Below are the code and all the weights of a small trained network. Each question names an input and a target symbol and asks about switching units off, where a switched-off unit gives its printed mean instead of its output.

import numpy as np


def w(rows, s, z=0):
    codes = np.array(rows[::2]) - 128.0
    scale = np.full(codes.shape[1], s)
    scale[-1] = z or s
    return codes * scale


def f(y):
    return y / 2 * (1 + np.tanh(0.7978845608 * (y + 0.044715 * y**3)))


def softmax(a):
    e = np.exp(a - a.max(-1, keepdims=True))
    return e / e.sum(-1, keepdims=True)


def log_softmax(a):
    a = a - a.max(-1, keepdims=True)
    return a - np.log(np.exp(a).sum(-1, keepdims=True))


def net(x, mask):
    ids = ['ΞΠΨαεηθλμσφ'.index(c) for c in x.split()]
    T = len(ids)
    res = E[ids] + P[:T]
    r = res
    for j in range(3):
        rows = slice(2 * j, 2 * j + 2)
        q, k, v = (r @ M[0][rows].T for M in (Q, K, V))
        z = softmax(np.where(np.tri(T) > 0, q @ k.T / 2**0.5, -1e9)) @ v
        o = O[0][rows]
        res = res + np.where(mask[j], z, o[:, -1]) @ o[:, :-1]
    y = f(res @ A[0][:, :-1].T + A[0][:, -1])
    res = res + np.where(mask[3:15], y, B[0][:, -1]) @ B[0][:, :-1]
    return log_softmax(res[-1] @ U[:, :-1].T + U[:, -1])


Q, K, V, O, A, B = {}, {}, {}, {}, {}, {}
E = w([
[141,205,41,195],'Ξ',
[125,49,75,94],'Π',
[33,167,73,101],'Ψ',
[194,91,51,153],'α',
[107,254,225,134],'ε',
[159,89,117,18],'η',
[71,82,101,56],'θ',
[210,60,99,82],'λ',
[142,178,114,29],'μ',
[67,167,30,169],'σ',
[111,104,56,152],'φ',
],0.006)
P = w([
[60,35,205,160],'0',
[87,135,33,69],'1',
[114,158,36,49],'2',
[76,156,25,58],'3',
[92,168,34,59],'4',
[64,185,26,42],'5',
[55,157,22,55],'6',
[54,149,3,58],'7',
[37,126,4,73],'8',
],0.0029)
Q[0] = w([
[90,177,4,24],'h1',
[133,92,102,171],'h1',
[187,139,186,201],'h2',
[151,162,36,58],'h2',
[75,198,67,114],'h3',
[161,149,173,102],'h3',
],0.032)
K[0] = w([
[116,147,251,176],'h1',
[118,69,91,111],'h1',
[121,98,58,109],'h2',
[101,80,193,192],'h2',
[110,212,203,138],'h3',
[146,144,79,111],'h3',
],0.034)
V[0] = w([
[167,129,168,17],'h1',
[170,218,138,174],'h1',
[251,81,148,144],'h2',
[106,75,92,211],'h2',
[106,158,185,155],'h3',
[152,77,130,121],'h3',
],0.026)
O[0] = w([
[12,210,68,88,127],'h1',
[247,187,123,186,3],'h1',
[48,164,195,238,33],'h2',
[138,42,213,136,177],'h2',
[161,151,122,56,92],'h3',
[116,147,73,157,82],'h3',
],0.016,0.0049)
A[0] = w([
[103,114,39,73,135],'n1',
[138,114,240,237,62],'n2',
[102,70,188,151,137],'n3',
[138,65,2,191,168],'n4',
[246,108,51,237,93],'n5',
[166,206,74,94,78],'n6',
[78,21,121,90,84],'n7',
[148,149,162,89,119],'n8',
[68,132,167,87,98],'n9',
[44,221,120,171,180],'n10',
[207,212,235,137,5],'n11',
[6,151,217,185,88],'n12',
],0.007,0.0021)
B[0] = w([
[93,216,121,125,221],'n1',
[6,164,155,73,186],'n2',
[74,52,133,121,199],'n3',
[129,142,166,127,148],'n4',
[113,128,214,218,166],'n5',
[143,28,154,129,191],'n6',
[189,127,37,147,253],'n7',
[141,133,144,115,142],'n8',
[94,128,96,162,184],'n9',
[181,100,207,48,191],'n10',
[93,156,169,69,149],'n11',
[213,203,149,229,213],'n12',
],0.015,0.017)
U = w([
[112,93,225,95,86],'Ξ',
[134,110,48,216,15],'Π',
[201,128,70,71,252],'Ψ',
[11,128,126,157,155],'α',
[195,111,203,47,229],'ε',
[111,220,116,115,157],'η',
[39,149,32,110,8],'θ',
[188,125,168,199,119],'λ',
[18,147,143,2,48],'μ',
[226,63,157,148,46],'σ',
[54,25,111,71,230],'φ',
],0.0037,0.0019)

Each question gives the input, a string of symbols that net reads in full, and the target symbol t.
The units are the heads (2 rows each of Q, K, V and O) and the neurons (one row each of A and B). Each row of codes is followed by its name. A weight is (code - 128) times the scale printed after its matrix; where a second scale follows, it is the last column's (O, A, B and U).
mask holds one flag per unit, heads first, then neurons. A switched-off unit (its flag False) gives its mean, the last column of its rows in O or B, instead of its output. The means were averaged over made-up inputs and are rounded, as every weight is.
A unit's drop is (log p(t) with every unit on - log p(t) with that unit switched off) / (log p(t) with every unit on - log p(t) with every unit switched off).
The circuit of an input: a set's keep is (log p(t) with only the set's units on - log p(t) with every unit switched off) / (log p(t) with every unit on - log p(t) with every unit switched off). Starting from the 12 units with the biggest drops (on a tie, the unit counted first), units are removed one at a time, each time the one whose removal leaves the highest keep (on an exact tie, the one counted first), for as long as the keep stays at least 0.8.
units of the circuit, in order: the units of the circuit, biggest drop first
top k neurons: the k neurons with the biggest drops, biggest first
heads that matter: for each layer, one digit per head in row order, 1 if its drop is at least 0.15 and else 0, layers parted by /
drop when u is switched off: that unit's drop, to one decimal
input φ Ξ Ψ φ Ξ λ Ψ μ λ, target φ: units of the circuit, in order	[h2 n12 h1 n3]
input φ η μ Ψ μ φ σ, target φ: units of the circuit, in order	[h1 h2 n12 n3]
input Ψ φ φ Π μ φ α μ, target Ψ: heads that matter	010
input φ ε η θ λ, target λ: units of the circuit, in order	[h1 n5]
input ε η φ μ φ, target ε: heads that matter	101
input φ λ Ξ φ α η λ Π φ, target φ: heads that matter	110
input η φ Ψ λ φ φ σ μ, target η: units of the circuit, in order	[h1 n12 h2 n3]
input η φ φ φ, target η: top 2 neurons	[n12 n1]
input α φ Ψ, target α: units of the circuit, in order	[h2 n2 h1 n10]
input α Ψ Π α η θ σ η, target α: units of the circuit, in order	[h2 n2 n10]
input Π α η Ψ η σ φ, target Π: top 2 neurons	[n12 n7]
input Ξ η η φ φ φ φ Π, target Ξ: top 2 neurons	[n5 n2]
input η σ φ φ σ, target η: top 2 neurons	[n12 n1]
input λ φ Ξ Π α, target λ: top 3 neurons	[n12 n10 n1]
input Ξ σ η φ α φ α Ξ α, target Ξ: drop when h2 is switched off	0.1
input Π Ψ Ψ Ψ φ φ, target Π: drop when h1 is switched off	0.5
input μ φ μ θ, target μ: drop when n7 is switched off	0.2
input Ψ Ψ η φ φ Π, target Ψ: top neuron	[n7]
input λ η φ η φ α η η, target λ: top 2 neurons	[n12 n10]
